Here is a tiny trained network, its code and every weight. The questions are about switching its units off for an input and a target symbol, where a switched-off unit gives its printed mean instead of its output.

import numpy as np


def w(rows, s, z=0):
    codes = np.array(rows[::2]) - 128.0
    scale = np.full(codes.shape[1], s)
    scale[-1] = z or s
    return codes * scale


def f(y):
    return y / 2 * (1 + np.tanh(0.7978845608 * (y + 0.044715 * y**3)))


def softmax(a):
    e = np.exp(a - a.max(-1, keepdims=True))
    return e / e.sum(-1, keepdims=True)


def log_softmax(a):
    a = a - a.max(-1, keepdims=True)
    return a - np.log(np.exp(a).sum(-1, keepdims=True))


def net(x, mask):
    ids = ['Θαδλμπτ'.index(c) for c in x.split()]
    T = len(ids)
    res = E[ids] + P[:T]
    u = 0
    for l in range(2):
        q, k, v = (res @ M[l].T for M in (Q, K, V))
        z = softmax(np.where(np.tri(T) > 0, q @ k.T / 4**0.5, -1e9)) @ v
        res = res + np.where(mask[u], z, O[l][:, -1]) @ O[l][:, :-1]
        u += 1
        y = f(res @ A[l][:, :-1].T + A[l][:, -1])
        res = res + np.where(mask[u : u + 4], y, B[l][:, -1]) @ B[l][:, :-1]
        u += 4
    return log_softmax(res[-1] @ U[:, :-1].T + U[:, -1])


Q, K, V, O, A, B = {}, {}, {}, {}, {}, {}
E = w([
[106,148,191,165,129,164,195,53,253],'Θ',
[127,178,156,157,170,114,134,107,106],'α',
[128,125,101,159,67,133,221,82,153],'δ',
[116,132,34,166,90,173,91,201,103],'λ',
[238,112,104,148,145,107,151,130,165],'μ',
[113,206,212,139,217,181,139,149,219],'π',
[154,185,156,80,49,182,129,237,127],'τ',
],0.019)
P = w([
[153,132,163,196,83,135,12,126,194],'0',
[165,53,110,134,84,101,184,139,82],'1',
[139,84,103,167,155,61,168,128,108],'2',
[143,37,65,99,151,115,91,95,200],'3',
[157,129,141,168,117,131,147,168,120],'4',
[122,64,132,127,158,90,198,144,120],'5',
[90,28,97,44,144,163,137,101,163],'6',
[193,213,130,189,110,144,79,134,140],'7',
[123,138,87,123,149,66,192,165,120],'8',
[156,60,41,110,159,104,77,92,206],'9',
[136,178,161,163,97,224,146,202,110],'10',
[111,182,117,76,128,97,194,148,111],'11',
[109,52,100,91,108,110,106,148,209],'12',
[145,198,196,120,79,207,129,181,95],'13',
],0.011)
Q[0] = w([
[205,127,93,200,164,156,146,71,81],'L0H1',
[79,43,170,153,145,79,40,58,150],'L0H1',
[14,51,134,30,103,21,47,72,139],'L0H1',
[35,118,54,2,175,80,129,88,225],'L0H1',
],0.0063)
K[0] = w([
[159,90,89,185,161,60,120,117,102],'L0H1',
[147,98,131,171,159,157,153,62,188],'L0H1',
[158,107,254,112,68,165,137,114,199],'L0H1',
[143,178,219,126,144,166,145,42,191],'L0H1',
],0.0094)
V[0] = w([
[129,100,13,121,110,172,24,181,78],'L0H1',
[45,128,157,186,49,163,81,60,220],'L0H1',
[171,149,253,95,79,147,123,32,133],'L0H1',
[60,129,144,119,169,190,102,182,159],'L0H1',
],0.0053)
O[0] = w([
[118,214,171,14,42,2,85,27,138,42],'L0H1',
[122,141,102,207,167,163,22,140,189,252],'L0H1',
[169,149,30,130,130,32,179,121,110,4],'L0H1',
[155,116,138,42,89,185,64,93,120,16],'L0H1',
],0.0089,0.0013)
A[0] = w([
[41,128,193,117,181,103,40,90,224,137],'L0N1',
[90,135,215,254,165,216,129,38,115,254],'L0N2',
[183,152,90,94,231,247,33,175,141,219],'L0N3',
[196,61,88,109,81,160,137,115,216,80],'L0N4',
],0.0071,0.0043)
B[0] = w([
[196,41,53,160,42,104,145,181,143,167],'L0N1',
[69,149,254,167,135,32,58,178,132,254],'L0N2',
[149,25,121,75,67,47,156,135,137,194],'L0N3',
[106,166,172,192,81,213,57,56,200,184],'L0N4',
],0.008,0.011)
Q[1] = w([
[100,132,211,122,111,52,214,151,187],'L1H1',
[148,163,216,66,147,116,183,137,231],'L1H1',
[84,45,43,59,192,159,141,3,147],'L1H1',
[62,116,119,142,211,210,5,74,152],'L1H1',
],0.0053)
K[1] = w([
[123,214,255,88,186,79,175,155,243],'L1H1',
[188,200,165,187,90,148,97,205,168],'L1H1',
[91,183,138,132,208,16,15,144,81],'L1H1',
[115,63,85,155,195,106,85,147,229],'L1H1',
],0.0048)
V[1] = w([
[157,136,128,122,132,111,30,175,175],'L1H1',
[86,116,127,66,87,113,123,175,133],'L1H1',
[206,81,2,164,151,68,88,159,108],'L1H1',
[171,166,153,135,168,87,114,114,72],'L1H1',
],0.0073)
O[1] = w([
[148,112,99,109,172,182,112,111,120,254],'L1H1',
[117,97,103,146,132,125,142,173,73,181],'L1H1',
[77,75,129,89,141,128,177,110,79,14],'L1H1',
[108,99,156,87,254,178,135,160,199,57],'L1H1',
],0.012,0.0073)
A[1] = w([
[192,92,107,131,135,138,198,115,209,88],'L1N1',
[76,55,68,177,86,167,103,85,177,4],'L1N2',
[86,133,52,170,123,255,157,62,167,94],'L1N3',
[67,117,200,187,125,98,136,111,47,150],'L1N4',
],0.0081,0.004)
B[1] = w([
[172,103,187,47,223,202,242,54,2,187],'L1N1',
[110,217,104,96,137,195,233,118,138,254],'L1N2',
[54,63,129,66,245,205,56,162,186,218],'L1N3',
[134,185,115,64,173,85,166,72,56,227],'L1N4',
],0.0081,0.0084)
U = w([
[54,213,139,207,181,219,68,143,151,50],'Θ',
[140,197,161,119,217,163,83,98,59,163],'α',
[115,249,95,218,99,156,223,106,134,83],'δ',
[74,110,182,89,54,164,2,44,144,229],'λ',
[197,69,183,172,108,155,156,94,76,25],'μ',
[74,85,79,154,202,80,52,185,167,253],'π',
[113,193,31,153,123,155,175,225,120,117],'τ',
],0.0065,0.0047)

Each question gives the input, a string of symbols that net reads in full, and the target symbol t.
The units are the heads (4 rows each of Q, K, V and O) and the neurons (one row each of A and B). Each row of codes is followed by its name. A weight is (code - 128) times the scale printed after its matrix; where a second scale follows, it is the last column's (O, A, B and U).
mask holds one flag per unit, layer by layer, with each layer's heads first. A switched-off unit (its flag False) gives its mean, the last column of its rows in O or B, instead of its output. The means were averaged over made-up inputs and are rounded, as every weight is.
A unit's drop is (log p(t) with every unit on - log p(t) with that unit switched off) / (log p(t) with every unit on - log p(t) with every unit switched off).
The circuit of an input: a set's keep is (log p(t) with only the set's units on - log p(t) with every unit switched off) / (log p(t) with every unit on - log p(t) with every unit switched off). Starting from all 10 units, units are removed one at a time, each time the one whose removal leaves the highest keep (on an exact tie, the one counted first), for as long as the keep stays at least 0.8.
circuit, biggest first: the units of the circuit, biggest drop first
most important unit: the unit with the biggest drop
top k neurons: the k neurons with the biggest drops, biggest first
k most important neurons of layer l: the k neurons of layer l with the biggest drops, biggest first
input τ δ δ δ δ α δ μ, target μ: most important unit -> L0N3
input Θ π π, target π: circuit, biggest first -> L0N3, L0H1
input δ Θ λ δ π δ δ δ, target λ: top 2 neurons -> L0N1, L1N2
input Θ δ α δ, target Θ: top 4 neurons -> L1N3, L0N4, L1N2, L0N2
input τ δ τ π, target μ: top 2 neurons -> L0N3, L1N1
input π δ μ α Θ δ μ, target α: top 3 neurons -> L0N2, L1N1, L0N4
input α μ δ δ δ δ Θ τ δ δ Θ δ δ, target Θ: top 2 neurons -> L1N3, L0N4
input δ λ δ δ Θ δ μ δ δ δ α α π, target μ: top 4 neurons -> L1N1, L0N3, L0N1, L1N3
input δ δ δ τ α α Θ α δ, target α: circuit, biggest first -> L1N1, L0N2, L1H1
input δ α δ δ Θ, target Θ: 2 most important neurons of layer 0 -> L0N2, L0N3
input δ μ λ Θ Θ, target λ: top 2 neurons -> L0N1, L0N2
input Θ δ Θ Θ α α δ τ, target τ: 2 most important neurons of layer 1 -> L1N1, L1N3
input δ δ Θ Θ δ π τ τ α α μ μ Θ, target δ: 2 most important neurons of layer 0 -> L0N3, L0N4
input δ α Θ Θ μ, target μ: circuit, biggest first -> L1N1, L1N2, L0H1
input Θ δ Θ Θ μ δ δ δ δ μ λ τ Θ, target δ: 3 most important neurons of layer 0 -> L0N3, L0N1, L0N4
input α μ α δ δ α δ α Θ μ μ δ μ, target α: top 4 neurons -> L1N1, L0N2, L0N4, L1N3
input δ δ δ δ Θ λ α Θ, target λ: top 2 neurons -> L0N2, L0N1
input δ α α Θ δ δ α, target π: top 2 neurons -> L0N3, L0N2
input δ μ Θ δ τ α δ α δ, target α: most important unit -> L1N1
input τ Θ δ τ α Θ α α μ α, target π: circuit, biggest first -> L0H1, L0N3
input α Θ δ λ δ μ Θ α δ δ δ λ δ μ, target λ: circuit, biggest first -> L0H1
input α α α τ α τ δ δ Θ, target Θ: top 2 neurons -> L0N3, L1N2
input τ λ δ δ α δ δ δ δ δ δ λ μ α, target λ: top 2 neurons -> L0N1, L1N2
